Below is a small trained network, with its code and all its weights. Each question gives an input and a target symbol and asks what happens when units are switched off, that is, made to give their printed mean instead of their output.

import numpy as np


def w(rows, s, z=0):
    codes = np.array(rows[::2]) - 128.0
    scale = np.full(codes.shape[1], s)
    scale[-1] = z or s
    return codes * scale


def norm(h):
    return h / np.sqrt((h * h).mean(-1, keepdims=True) + 1e-5)


def f(y):
    return y / 2 * (1 + np.tanh(0.7978845608 * (y + 0.044715 * y**3)))


def softmax(a):
    e = np.exp(a - a.max(-1, keepdims=True))
    return e / e.sum(-1, keepdims=True)


def log_softmax(a):
    a = a - a.max(-1, keepdims=True)
    return a - np.log(np.exp(a).sum(-1, keepdims=True))


def net(x, mask):
    ids = ['ΔΛΞΨαβεζθμστφω'.index(c) for c in x.split()]
    T = len(ids)
    res = E[ids] + P[:T]
    u = 0
    for l in range(2):
        q, k, v = (norm(res) @ M[l].T for M in (Q, K, V))
        z = softmax(np.where(np.tri(T) > 0, q @ k.T / 2**0.5, -1e9)) @ v
        res = res + np.where(mask[u], z, O[l][:, -1]) @ O[l][:, :-1]
        u += 1
        y = f(norm(res) @ A[l][:, :-1].T + A[l][:, -1])
        res = res + np.where(mask[u : u + 4], y, B[l][:, -1]) @ B[l][:, :-1]
        u += 4
    return log_softmax(norm(res)[-1] @ U[:, :-1].T + U[:, -1])


Q, K, V, O, A, B = {}, {}, {}, {}, {}, {}
E = w([
[197,91,156,112,86,243,99,142,60],'Δ',
[73,116,166,168,61,137,123,82,77],'Λ',
[77,95,154,107,177,118,77,204,74],'Ξ',
[114,85,69,104,78,91,148,134,5],'Ψ',
[190,117,146,199,133,147,29,209,87],'α',
[103,92,101,86,67,186,193,125,184],'β',
[166,154,133,46,52,126,164,150,68],'ε',
[83,84,60,173,137,78,132,163,163],'ζ',
[40,94,134,100,123,62,82,88,139],'θ',
[127,138,72,180,79,108,122,158,140],'μ',
[146,22,123,104,75,148,216,105,95],'σ',
[118,58,107,144,87,156,94,143,71],'τ',
[168,181,206,208,126,148,150,127,119],'φ',
[107,120,188,123,157,103,222,108,126],'ω',
],0.022)
P = w([
[162,144,99,148,168,146,131,76,168],'0',
[203,107,170,92,124,117,153,55,127],'1',
[129,159,137,89,140,138,97,97,238],'2',
[129,93,165,179,121,88,152,86,147],'3',
[98,153,180,49,83,201,158,150,77],'4',
[149,92,212,117,79,87,160,145,197],'5',
[64,142,109,110,90,89,171,127,9],'6',
[196,86,177,115,111,30,109,61,150],'7',
],0.011)
Q[0] = w([
[147,236,66,65,254,150,115,95,91],'0.h0',
[148,215,203,108,89,16,127,138,47],'0.h0',
],0.0065)
K[0] = w([
[189,103,1,133,142,179,160,101,150],'0.h0',
[85,117,120,139,181,102,172,121,54],'0.h0',
],0.0071)
V[0] = w([
[2,124,175,141,81,180,105,149,96],'0.h0',
[95,170,145,121,167,67,170,93,140],'0.h0',
],0.0067)
O[0] = w([
[66,34,171,164,64,152,2,74,90,249],'0.h0',
[89,51,232,127,35,79,40,103,200,16],'0.h0',
],0.0082,0.0017)
A[0] = w([
[101,78,73,109,147,183,131,166,126,76],'0.n0',
[95,39,184,111,247,129,162,167,113,4],'0.n1',
[216,46,133,102,110,111,140,132,121,57],'0.n2',
[160,158,139,154,119,102,63,183,90,172],'0.n3',
],0.011,0.004)
B[0] = w([
[69,176,63,164,204,153,88,139,110,166],'0.n0',
[7,158,134,72,88,99,149,42,169,148],'0.n1',
[68,42,115,200,165,135,167,174,173,195],'0.n2',
[18,146,172,55,174,140,225,174,162,254],'0.n3',
],0.011,0.0054)
Q[1] = w([
[201,142,127,223,129,121,235,149,130],'1.h0',
[93,2,144,252,69,117,242,154,148],'1.h0',
],0.0063)
K[1] = w([
[149,131,189,96,216,109,139,132,194],'1.h0',
[63,153,255,111,134,99,81,152,92],'1.h0',
],0.0078)
V[1] = w([
[158,118,114,206,1,163,161,88,123],'1.h0',
[149,56,30,46,102,87,95,92,136],'1.h0',
],0.0063)
O[1] = w([
[211,188,106,166,75,123,166,93,51,136],'1.h0',
[100,81,4,87,121,78,80,91,129,1],'1.h0',
],0.014,0.0043)
A[1] = w([
[254,139,108,144,130,103,102,114,182,57],'1.n0',
[117,121,119,16,104,61,115,71,114,255],'1.n1',
[195,159,87,144,125,111,110,153,195,30],'1.n2',
[151,95,124,152,84,177,162,82,161,158],'1.n3',
],0.0092,0.0029)
B[1] = w([
[105,159,121,182,89,152,185,170,167,147],'1.n0',
[195,99,94,85,101,136,102,131,142,253],'1.n1',
[30,206,62,123,83,103,191,153,127,146],'1.n2',
[131,173,151,177,151,162,75,8,118,227],'1.n3',
],0.012,0.003)
U = w([
[186,147,98,131,188,174,114,134,60,96],'Δ',
[171,134,145,201,45,93,60,48,56,41],'Λ',
[21,80,147,41,141,91,95,107,165,77],'Ξ',
[160,100,56,98,133,83,122,159,47,134],'Ψ',
[135,72,152,87,216,102,172,219,179,142],'α',
[93,180,72,107,119,193,121,33,128,82],'β',
[213,145,103,37,69,117,174,160,106,68],'ε',
[101,147,50,143,153,41,100,164,134,212],'ζ',
[171,59,133,110,68,82,8,110,155,254],'θ',
[92,209,79,137,59,91,175,141,128,168],'μ',
[120,79,103,144,149,129,176,65,110,77],'σ',
[100,115,66,149,179,148,66,149,48,50],'τ',
[197,147,219,190,120,95,132,127,127,183],'φ',
[107,101,175,98,78,47,193,29,178,21],'ω',
],0.011,0.0035)

Each question gives the input, a string of symbols that net reads in full, and the target symbol t.
The units are the heads (2 rows each of Q, K, V and O) and the neurons (one row each of A and B). Each row of codes is followed by its name. A weight is (code - 128) times the scale printed after its matrix; where a second scale follows, it is the last column's (O, A, B and U).
mask holds one flag per unit, layer by layer, with each layer's heads first. A switched-off unit (its flag False) gives its mean, the last column of its rows in O or B, instead of its output. The means were averaged over made-up inputs and are rounded, as every weight is.
A unit's drop is (log p(t) with every unit on - log p(t) with that unit switched off) / (log p(t) with every unit on - log p(t) with every unit switched off).
The circuit of an input: a set's keep is (log p(t) with only the set's units on - log p(t) with every unit switched off) / (log p(t) with every unit on - log p(t) with every unit switched off). Starting from all 10 units, units are removed one at a time, each time the one whose removal leaves the highest keep (on an exact tie, the one counted first), for as long as the keep stays at least 0.8.
circuit, biggest first: the units of the circuit, biggest drop first
k most important neurons: the k neurons with the biggest drops, biggest first
k most important neurons of layer l: the k neurons of layer l with the biggest drops, biggest first
input α ω ζ α φ β σ σ, target φ: circuit, biggest first : (1.h0)
input φ μ τ ε, target φ: 2 most important neurons : (0.n3, 0.n2)
input φ β Ψ, target Ψ: circuit, biggest first : (0.n3, 0.n1, 1.n3)
input μ θ ε β, target θ: circuit, biggest first : (1.h0, 0.n3, 1.n1)
input β α ζ, target ζ: 2 most important neurons of layer 0 : (0.n2, 0.n3)
input θ μ α ε ω, target ω: 3 most important neurons of layer 0 : (0.n1, 0.n3, 0.n0)
input μ θ φ ζ Ξ ε, target Ξ: circuit, biggest first : (0.h0, 1.h0)
input σ μ φ τ, target φ: 2 most important neurons of layer 0 : (0.n2, 0.n3)
input Ψ β μ ε ω α μ Ψ, target α: circuit, biggest first : (0.n2, 1.h0)
input μ μ φ φ ζ, target ζ: circuit, biggest first : (0.n0, 0.n3, 0.h0)
input α θ μ ε θ σ, target θ: circuit, biggest first : (0.h0, 0.n3)
input α θ ζ ε θ θ Ψ Ψ, target θ: circuit, biggest first : (0.h0, 1.n1)
input θ φ Λ Δ, target Λ: 3 most important neurons : (1.n3, 0.n3, 0.n0)
input Δ α Δ θ ω, target ω: 3 most important neurons : (0.n3, 0.n1, 0.n0)
input ω ω μ φ β Ψ, target φ: circuit, biggest first : (1.h0, 0.n3)
input φ μ β μ τ, target τ: most important neuron of layer 0 : (0.n0)
input μ ζ φ Λ α Ψ, target α: 4 most important neurons : (0.n2, 0.n3, 0.n1, 1.n3)
input β σ Λ μ τ Δ Ψ μ, target Λ: circuit, biggest first : (1.h0, 0.h0)
input μ α ε Ξ φ σ, target φ: circuit, biggest first : (1.h0, 0.h0, 0.n3)
input ζ Λ φ ε, target φ: most important neuron : (0.n2)
input β α Ψ τ, target α: 2 most important neurons : (0.n3, 1.n3)
input τ α α Δ, target α: 2 most important neurons of layer 0 : (0.n3, 0.n2)
